Rows near named flat spaces through zero
gd_hf: [ 281  -94  -42  -45   93   99  -93   33   39  168   93   17 -302  161
  -86   81   70  135 -174 -136 -222   10 -131 -194  133  -59   90  280
   -2 -278  -34  -38]
rm_pj: [ -65  -76  159  -29 -262 -283  163   36 -129  303  419   66 -101  106
 -244   50   40  -60   65 -213  232  375  -37   12  468  -21   98  -73
 -111 -120  208   27]
jq_pn: [  82  -58  -32    1   66  -72   15  -43  128   39   13   78 -147   66
 -218   59  117  -10 -160  -56  -20   74 -165  -52  209   10  -70  105
  -65 -104  -35  101]
zf_sr: [  29 -190   22   38  -93   48   41  -46   74  -35 -177  -50   69 -134
 -150  -76   34  -45  -96   29  -79  -26 -167   43  -60  223 -176  -52
   19  151  -22   50]
nt_rc: [-147  122    1   52  110    1   55  -87  -81  -25  144  -10   79   54
   52  -24 -108   10  -16 -136   54 -135  124   42  -85  -86  110   28
   92   16   17 -100]
nt_rc: [ -98 -176  149  238 -151  230  -19  -33 -148   84  237  195    1  -20
   77 -235  -24   17   93 -136 -127   -5  -80  -86  -25 -153 -135 -202
  212 -113  -67  -18]
jq_pn: [ -52  183  201  -39  -43   44  140   20  -20  131  317   40  -41  110
  -34   75  -72    3   66 -176  148   20  182  -50   -1 -240  169  166
   -4 -120  161  -37]
rj_nj: [  87  -65  171  224   94  176  227 -124   60 -192   -7 -131  253  -51
   89 -191 -219  -88  -46 -113 -251 -454  115   -4 -288    3 -116  330
  110   29   58 -100]
zf_sr: [  26  -27  153 -121  -38  105   68  -72   20 -191 -224 -165   16   11
  337   -1 -284  -89  -38  -34 -225 -206  332   27 -242  242   16  249
  133   73  161 -228]
rj_nj: [ 128 -237  209  205 -112  335  -27   17 -145 -141  -46 -194  139  -15
  267 -285 -203  137  173  -93 -460 -316   11 -107 -280   32 -235   88
  236  -71  -26 -161]
nt_rc: [ 128   12  304  107 -101  162  118   83 -208   16  223 -207  171   87
  230 -143 -186   67  336 -109 -163 -281  202  -53 -216 -223  -32  125
   55 -181  124 -100]
nt_rc: [-300   68 -199  205   66  291 -284   23  -84 -264  -45  150   96 -106
  451 -206 -186  195   56   48 -155   12  106 -108 -198  -75   89 -116
  325  152 -196 -252]
rj_nj: [ 272 -173   76 -164  -26   -3   82   -2  -79  136   52 -404  -50  151
 -142  -32    2   58  -22 -256  -31 -132 -181  -47  123  239   92  340
 -204 -145   85    9]
gd_hf: [-164   -7  -76  -44   62   94 -166  -81  -34 -120 -151   40  -64   29
  117  -57   31   35   -4   -4    0  -24  -65   17  -51   74  -96 -191
   95   19 -155   32]
jq_pn: [  43 -278  132  123 -194    8   20  -38  -96   99  -50   83  -11  -80
 -104  -80   35  -39    1   28 -237    1 -105   58  -45   86 -309 -322
  176    8   -5   11]
rm_pj: [ 233  179   88 -184    6  -66  141  126  223   41  -61 -142  -34    7
 -180  259   -1   18  -53   80   48   27  130  -34  -47  -36  123  390
 -185   18  198   12]
gd_hf: [ 113 -127 -300  120  228   55  -93 -102   19  161   88  284 -153  -23
   -4  -63  154 -122 -288    0  -21  -42 -192  -69   98  -60  175   -7
  -22 -131 -202   52]
nt_rc: [-113 -125 -121  -93  -56  -20 -101  -41  -28  -60  -90   -3  -32  -11
  128 -137   82 -113   35   -4  210  150 -168   10  228  232   35 -106
 -161   22 -104  126]
jq_pn: [ 149   30   67 -261  -84 -314   82   78 -144  241  107 -250  -70  163
 -188  176  110  -13  144  -49  224  106  -25   99  232   59   95  -39
 -282 -131  148  108]
zf_sr: [ 160   86   14 -139  115 -124   64  -19   32  181   25  -48 -132  110
 -271  220  118   10 -113  -29   32  -70  -22   47  -11  -73   27   46
  -83 -107   48   74]
rj_nj: [  87  -37  -69  189  125  157  -96   12 -101  -51  101   66   11   42
  297 -145  -95   62   45  -15 -242 -177   67 -119  -81 -174   56   88
  125 -163 -101 -126]
nt_rc: [ -81 -101 -113   35  109  134 -144  -89  -41 -203 -168 -112   65   17
  133 -212   36   36   42  -40  -18 -159 -209  -10  -20  143 -129  -62
  -15    3 -220   88]
gd_hf: [ -72  103  225 -147  -10  -65  170  -88  -77  -83  -34 -257  136  100
   33    5  -87 -102  167  -98  146 -236  155  150 -134   64  -78   15
  -84    3  122   59]
jq_pn: [-149  141  -72   -9  -24  -13   20   25  158   -2  -45  197   35 -161
 -107  101   52  -62  -90  147  197  178   44   42  -56  -49   74  -90
   -2  209   13   40]
rm_pj: [-128   -9    5  133  -25  319  -21  -42  107 -120 -198   92  155 -255
   -2  -84  -74   38 -120   94 -138 -143   12   18 -455   34 -103  -97
  263  301  -71  -88]
nt_rc: [-203  -56 -212 -171    2 -260   -1 -159  -28  175   72  253 -210   12
    3   83   67 -284 -270  -70  328  306   13  111  349  242  291 -165
  -86   53   28    4]
nt_rc: [-100  -39   66  160 -100  282  -96   68 -105 -140  105   10  102  -28
  375 -251 -168   97  208  -57 -113  -24   78 -144  -83  -90   32   57
  134  -31  -45 -131]
nt_rc: [-290  200 -216 -119  244 -211  -74 -161 -192   17  122   18  -38  165
   98   53    2  -44  -43 -137  300  -34   88  145  106   -8  243 -199
  -13  -18  -83  -31]
gd_hf: [ 226 -277  114   71  -64  336  -61  -30  -85  206  108   37 -214   59
    0 -106  -15   95 -137 -208 -366 -134 -135 -175 -114   -3  -32  111
  200 -218  -37 -105]
rm_pj: [ 175  160  337 -245 -186  168  149  155  135  131    3 -272  -53   28
 -272  247  -70  190   31  -93  -23   -1  128  -68 -261  -34   52  352
  -17   45  279  -66]
rj_nj: [-114  227   68  -40   30  -26  193  -13   81 -128  -28 -111  266 -101
   52   24 -122 -129   71   60  238 -140  231  117 -217  -16  125  135
  -97  210  130   -7]
rj_nj: [ 196 -129  119  114  -56  138   31   50  -75   87  109  -69   13   21
    7  -89  -38   76   60  -70 -228 -134  -40  -91  -80  -86  -59  103
   59 -135   20  -51]
nt_rc: [-272  139 -148  257   -8  192  -62   70  175 -257  -15  247  216 -273
  195 -126 -150   54  -35  155   21  152  118  -90 -135 -105  116   63
  175  317  -58 -156]
zf_sr: [ -86   40   17  189  -17   50   27   44   42  -41  156   66  114  -48
 -117  -90   14   95   59  -35   36   60 -100  -66   55 -165  -53   19
   24   27  -40   33]
gd_hf: [  27 -113   10   -4 -128   12  -47   51  -19  -20  -78  -19  -19  -50
   91  -27  -56   22   16   43 -118  104   18  -25   31  129  -26  -16
   52   50   36  -84]
rj_nj: [-131   53   37  249 -188  151   37  148   97 -149 -198   -2  420 -412
 -144  -65  -59  138  117  310  -84    0    8   86 -458  -50 -220 -260
  201  488   -1  -59]
zf_sr: [ 238 -104   21  -88  -46  -39  -35   59  -30   74 -142  -52 -104   12
   78   90    6  -22    0  123 -205  -31   66    4  -52   72  -44   -8
   -2  -78   50  -41]
gd_hf: [-236  104 -137 -263   46  -29  -66 -115   80 -135 -326   16  -17  -85
  139   81    4 -179 -113  116  266   42  103  160 -119  286  102 -149
  -47  254  -29   35]
jq_pn: [ -27 -134   -8 -219  -77  -88 -141   -7 -178  -80  -46 -255 -128  216
  264 -106  -28   22  176 -158   72  106  -73  -31  338  286   35   36
 -161 -168  -19   16]
jq_pn: [ -51    2  -40 -316 -161 -221   65    3  130  204  -58  132 -158  -58
 -222  166  260 -291  -63  112  522  387 -124  110  305  185  123 -167
 -360   69   72  302]
rm_pj: [ 248 -127  -68  339  198  107  -44  -11   54   29  222  279 -152   93
   64  -95    3   56 -148  -57 -412 -112  -66 -233  135 -316  -53  240
  141 -343 -122  -66]
gd_hf: [  10   40  145  240    8  180   74   29  -18  -16  246   61  109   12
   17 -132  -70   83  111  -98 -107 -136   24 -111  -95 -298  -55  116
  102 -113   -5  -27]
rj_nj: [ -48  -11   80   85   40  253  -77  -38   -2 -202 -115  -71   33   13
  180  -96 -169  152    2  -72 -299 -205   84  -72 -258    8 -129  101
  255   24  -47 -164]
rm_pj: [ -86 -143  -14   20  -56   62  -67  -71  -18   10   34  151 -122   23
   75 -111   42  -76  -44  -78   18  112 -107  -49  167   73  -37  -88
   26  -76  -75   49]
rj_nj: [  36 -127 -145  148   -8 -146  -36    0  -69  106   14  170  -19  -94
  -35   28    0  -12 -134  103 -186   91    5   45   47   19   -7 -205
  152   61  -17 -127]
gd_hf: [-244  -26  -61  126   13  195  -87  -52   20 -385 -175  -94  237 -106
  316 -284 -161   28  100   -3  -14 -101   -9  -23 -104  166  -70   47
   78  197 -125  -62]
rm_pj: [ 202   76   41 -367   98 -517   61  -13 -224  123   41 -331 -175  386
   64  236   36  -98  173  -75  138  -42  163  151  357   96   91   38
 -323 -336  161   68]
rm_pj: [-224  101   71  190  -92  -71  174  -10   88  132  295  166   94 -110
 -474   79  -18  111 -162 -147  104  206  -46   18   44 -147   16  -35
  168  209  114  -79]
rj_nj: [-112  233   22  211   76  381  -58  114   94 -197  -56 -141  308 -177
 -133  -61  -93  390   78   38 -138 -225  -35  -78 -539 -241  -85   83
  242  276 -100 -112]
jq_pn: [ -79  -67  -61   94  -18   31 -121   -3  -60   11   66  235  -77    6
  139 -109   98  -57   83   60   38  117  -83  -44  142 -116  -66 -238
   13 -120 -138  102]
zf_sr: [  27   27 -249  -35    9  -52  -93  107  162  -78 -237  -18   55 -196
  -54   94   14   71 -144  218    4  182  -42   -2  -19  176  125   69
  -42  282  -19  -76]
gd_hf: [ -19 -325 -180  788  -19  207 -274  137 -184 -123  428  377   93  -48
  275 -506  -68  330  167  -48 -551  155 -287 -365  342 -407 -204 -105
  356 -252 -322 -183]
nt_rc: [ -45  270   15  -86   29 -243   63  101  -57   89  158  -40   72   72
 -116  162   91   15  211   84  307   90   92   92   82 -243   86 -122
 -187  -39   68  120]
rm_pj: [  67  -51   74   25  -47 -132   82  -11   32   69   31  100  -61   15
 -100   68   38  -89  -31   36  -49   58   25   29  102  -35 -104  -53
   -4  -66   65   44]
zf_sr: [ 220  379  334 -243    0  -55    1  250 -222  152  350 -266 -144  425
  175  229  -31  236  532  -90   66  -71  325 -110   26 -532  116  188
 -178 -513  189   27]
jq_pn: [  98   89  224  -54 -116  -29  191   66  -37  175  132 -102   82   -8
 -172  110  -14  -17  107  -13   70  -68  121   63 -158 -129   16   17
  -46    1  186   15]
nt_rc: [ 194 -130  201  -96 -216  178  -75  144  -43   21 -125 -237  -77   29
   17   19  -64  221  127  -19 -295    7  -17 -101 -130  102 -147   88
   90  -43   82  -97]
rm_pj: [ 102   58   77  206   10  413  -51  128  124 -110  -66  -29  152 -155
  -31  -80  -52  255   47   84 -275 -197  -42 -154 -433 -226 -123  154
  188   92  -79  -65]
gd_hf: [-236  -99  161  -23 -121   87  -69 -101 -218 -136  -26 -150   21  107
  206 -163 -156   80  155 -203  -99  -76   46   44  -43  166 -170 -183
  205   -2   -9 -109]
jq_pn: [  16 -138   79   44 -141   44   47   -1   45   23  -68   15   34 -105
 -129  -44   29  -28  -30   25  -56   46 -101   16  -30  102 -146  -77
   35   91   20   39]
rj_nj: [ -18 -205  -18  196    7  189 -202  -31 -182 -171    1  122  -30   69
  519 -316  -67  -24  201    9 -256 -108   -9 -117   55  -62 -156 -145
  131 -239 -198  -24]
rm_pj: [-218  -20 -206  -92   17 -308  -74  -78  -42    8   70  161 -128   81
   51   -1  104 -161  -40  -28  324  331  -82   60  494  141  126 -179
 -169  -33  -58  103]
zf_sr: [-202  -52  -65 -166   77 -177  -22 -224 -125  -55 -226  -69   -6   48
    4    7   49 -167  -64  -24  135 -124  -27  250  -32  287 -129 -368
   14   98  -76   82]
zf_sr: [-239  176  -48   99   27 -105   23    1   28  -14  185  184   55  -18
  -92   30   19   17   18   -7  208  171   34   19  120 -189   57 -110
   25   65   -8   20]
rm_pj: [-272  -84 -134   42   -2 -218   19 -189  -30   23  -26  292  -45  -80
  -11    6    7 -232 -215   18  104  155   41  166  144  169   -8 -346
  128  153  -20  -32]
jq_pn: [  17    9  -35   25 -142 -120  116  109   89  199  109    6  103 -170
 -433   88  133   33  -60   54  217  242 -181   37   91    3   74  -45
 -132  200   80   84]
nt_rc: [ 280  175  466 -108 -104   53  351  139   56  -73   -3 -652  314   64
 -240  103 -207  189  255 -127 -107 -389  186   27 -368  -32 -108  530
 -122   49  340  -58]
rj_nj: [ -60 -155   63  -75 -209  -70  -77   20 -157   14  -69   -1  -49    8
  187  -65   -6  -69  165   52   -5  151   22   54  116  155 -104 -283
   12  -21   19    8]
zf_sr: [  97  267  -23  308  134  191   77  167  256   36  246  191  114 -138
 -300  109  -13  260 -121   62 -126   -7   24 -193 -214 -502  107  332
  132   67   13  -95]
zf_sr: [ 195 -164  228  -52  -99 -189  147  -43 -109  274  327   56 -258  267
 -113   32   85 -143   43 -228    0   82  -43  -50  414  -87  -52   67
 -142 -431  131  122]
gd_hf: [  61  -91   43  -63 -133 -121 -107  103  -44 -159 -211 -131  -17   38
  194   -3  -41   57  203  145 -162  115   46    1  128  142 -198  -82
  -21  -29   21  -17]
gd_hf: [-389    1  120  125 -184  173   25  -36  -60 -244 -148 -203  406 -223
  -91 -227 -102  131  183  -26   98  -84 -104  139 -320  166 -261 -301
  177  430  -50   -7]
rj_nj: [ 144 -177  201  176 -353  141   -3  200   60  184  -46  157    9 -242
 -324   52  102  164   58  214 -295  206 -134  -51 -190 -126 -345 -302
  218  121   51   13]
jq_pn: [   7   72  214   -4  -94   -3   99   20  164   20  -26  160  -69  -18
 -207  138   76  -40   10   87  -12   74   46    9  -49 -161 -235  -69
   38  -24   78  128]
rm_pj: [-195 -267   12  119 -181  158 -160  -66 -228  137  287  248 -203   79
  192 -252   -8   10   21 -254  -37  237 -149 -132  288   21   30 -230
  179 -184 -104  -63]
jq_pn: [ 145  213  -72 -387  181 -160  -81   46  -72 -132 -258 -323  -19  193
  364  126   33 -110  260  171  222 -189  194  102  -28   69  138   83
 -362 -153   -3  139]
zf_sr: [ 104  106  -74  169   87  160  -64  130   84  -89  -45   18  113 -116
   54   16  -74  189    0  152 -232  -96   76  -99 -260 -198   24  137
  135   82  -41 -138]
zf_sr: [-411  -20 -338 -204  116 -388 -187 -206 -223 -181 -178  -34  -24  106
  311  -70    6 -189    7  -17  347  157    0  238  365  416  112 -408
 -103  112 -144   18]
[ 160 -134 -143  112   50 -153 -152   16   -3  355  244  550 -469  118
 -169  168  257  -16 -221   51 -176  334 -141 -129  394 -296  -30 -250
  101 -366 -109   65] : rj_nj
[ 259 -114  -46  151   74  -66  140  -10   37  285  176   90    1  -53
 -398   34  182  -53 -175   -7  -38  -83 -227   -1   33 -139   -6   18
  -85  -88  -21  119] : jq_pn
[ 248 -198  282  194 -159  346  185   33  212  -36 -119  -80  138 -201
 -223  -94  -86   56 -108   -5 -389 -228  -80 -103 -367   33 -275  286
  162  116   93  -45] : zf_sr
[ 177    3    4  160  160   44   25   -7   52  -51  -16   18   31   20
  -26    1   -9   51  -44   47 -260 -233   10  -44 -132 -170 -127  114
   77 -105  -52  -17] : rm_pj
[ -10   -1  -36  -24   35   13  -38  -77  -42  119   36  397 -199    3
  319   46   14 -286  -70  130    7   25  243   24  -34 -135  113 -201
   75 -148  -11   -7] : gd_hf
[ -64   63 -433  410  352   89 -208  -23  194 -212  -32  473    6 -156
  161  -76    6   63 -281  218 -256   10  -28 -147  -10 -265   51   31
  233   55 -293 -119] : rm_pj
[-209 -296 -223  -14  -27 -193  -72 -237  -67 -126 -281  198  -61 -111
  316 -120  -88 -340 -246   74  -55  100   66  173  165  498  -17 -301
  125  184  -57 -115] : zf_sr
[ 102    0   33  174   79  115  137  -39  134  106  138  156   23  -77
 -232    7   33  -31 -189  -43  -77 -117  -55  -55 -120 -179    6  153
   61  -11    6   16] : jq_pn
[  52  -22  -30  -19  140   47   60  -96   52   12   48 -138   -8   78
 -185  -36   34   28 -146 -201   44 -151 -173  -31   38   71   52  240
  -84  -46  -40   50] : zf_sr
[  24  111  -49  273   89  171   31   30  182   41  -71  312  113 -278
 -238  112   32   71 -206  251 -232 -116   56   16 -470 -300 -123 -156
  304  226  -58  -70] : zf_sr
[ 264 -155 -222  316  108  100   -8   64   71  274  350  301 -108  -75
 -165  -66   88   51 -285  -57 -181   93 -212 -234  182 -237  248  256
   25 -157  -84  -78] : gd_hf
[-256 -230 -245  268   79  265  -66 -221  187 -269 -219  275  107 -287
  138 -296  -97 -147 -383   -6 -127  -43 -147  -31 -103  300  -30   17
  244  325 -205 -106] : nt_rc
[-126   53   98 -183 -114  126   82   -2  139 -315 -436 -502  309 -183
  -78   -7 -200  122   -4    0   18 -155   40  122 -382  465  -76  210
   18  494  122 -116] : rj_nj
[ 134  403   96   62    9 -168   19  305  137  234  453  331 -206  148
 -233  350  151  199  174  132  109  384  160 -195  266 -742  115  113
  -96 -318  124   84] : nt_rc
[ 155  -83  -76  438   92   42  -19   94    8   12  328  206   36    9
  -12 -152  -16  157    0  -32 -303   15 -109 -223  192 -358  -33  180
  107 -212  -95  -82] : zf_sr
[ 223  -29  -20   39   86   28  -21   44  -63  157  302  118 -217  186
  211   -5  -41  -16  -24 -128 -119   16   94 -193  222 -206  253  307
  -49 -368   34  -92] : zf_sr
[  18 -120   -7 -204  -90  140  -41  -41   81 -163 -419 -156   30 -134
  224  -46  -71 -139  -50  122  -24  -78   51   64 -212  403  -17   42
  -37  208   15  -17] : gd_hf
[ 312  -90  126 -271  -70  -67  122   -4  -91  179  -69 -165 -139   83
  234  138 -129 -213  -41   -1 -112 -140  304   54  -95  194  212  216
  -93 -128  245 -137] : rm_pj
[ 106 -275 -241  225  101  -43 -130  -93 -174  227  222  433 -228   33
  229 -137   83 -181 -173    4 -187   59  -73  -76  256 -109  112 -216
  106 -283 -168  -49] : gd_hf
[ 112  -56   16  124   92   93   -3  -13 -174    3  209  -35   41  122
  305 -198  -69  -43  157 -105  -77 -218   45  -87   32 -158   89  123
  -45 -265  -55  -22] : rj_nj
[ 205 -148  195 -216  -67 -106  107  -74 -190  234   75 -227 -167  216
  -58   72   -5  -75    8 -213  -64 -140   26   64   63  149    0   41
  -71 -234  146   -3] : nt_rc
[  47  -56 -234  -85   -2 -269   20    7  124   26 -182   88  -15 -148
  -51  119   64 -191 -195  212  120  216    0   98  176  245  136  -26
 -152  189   41   11] : rj_nj
[-149   33  110   93  -74  190 -197   99 -159 -324  -26 -160  101  103
  460 -218 -198  243  386  -35 -194  -45  113 -122  -41  -76 -153   -8
  154  -84  -75 -128] : jq_pn
[ -88  -62  -11  -79 -174   66   27   16   50   80 -110  -64   57 -192
 -204   43  -20   41 -144   -4   64  136  -67   59 -139  249   70  -58
   70  318   77  -85] : gd_hf
[-248  -59  -35   -7 -173   12 -181   20 -277  124  102  131  -49  -11
  152  -82   34   47  170   -2  103  209  -19   54   42  -11   10 -515
  141   20  -80  -33] : nt_rc
[ 149  -43 -157  201  184   47 -137   46 -114  -50  114   32    6   87
  250 -143  -12   94   88   21 -211 -140  -38 -128   69 -202   38   76
   15 -233 -161  -50] : rm_pj
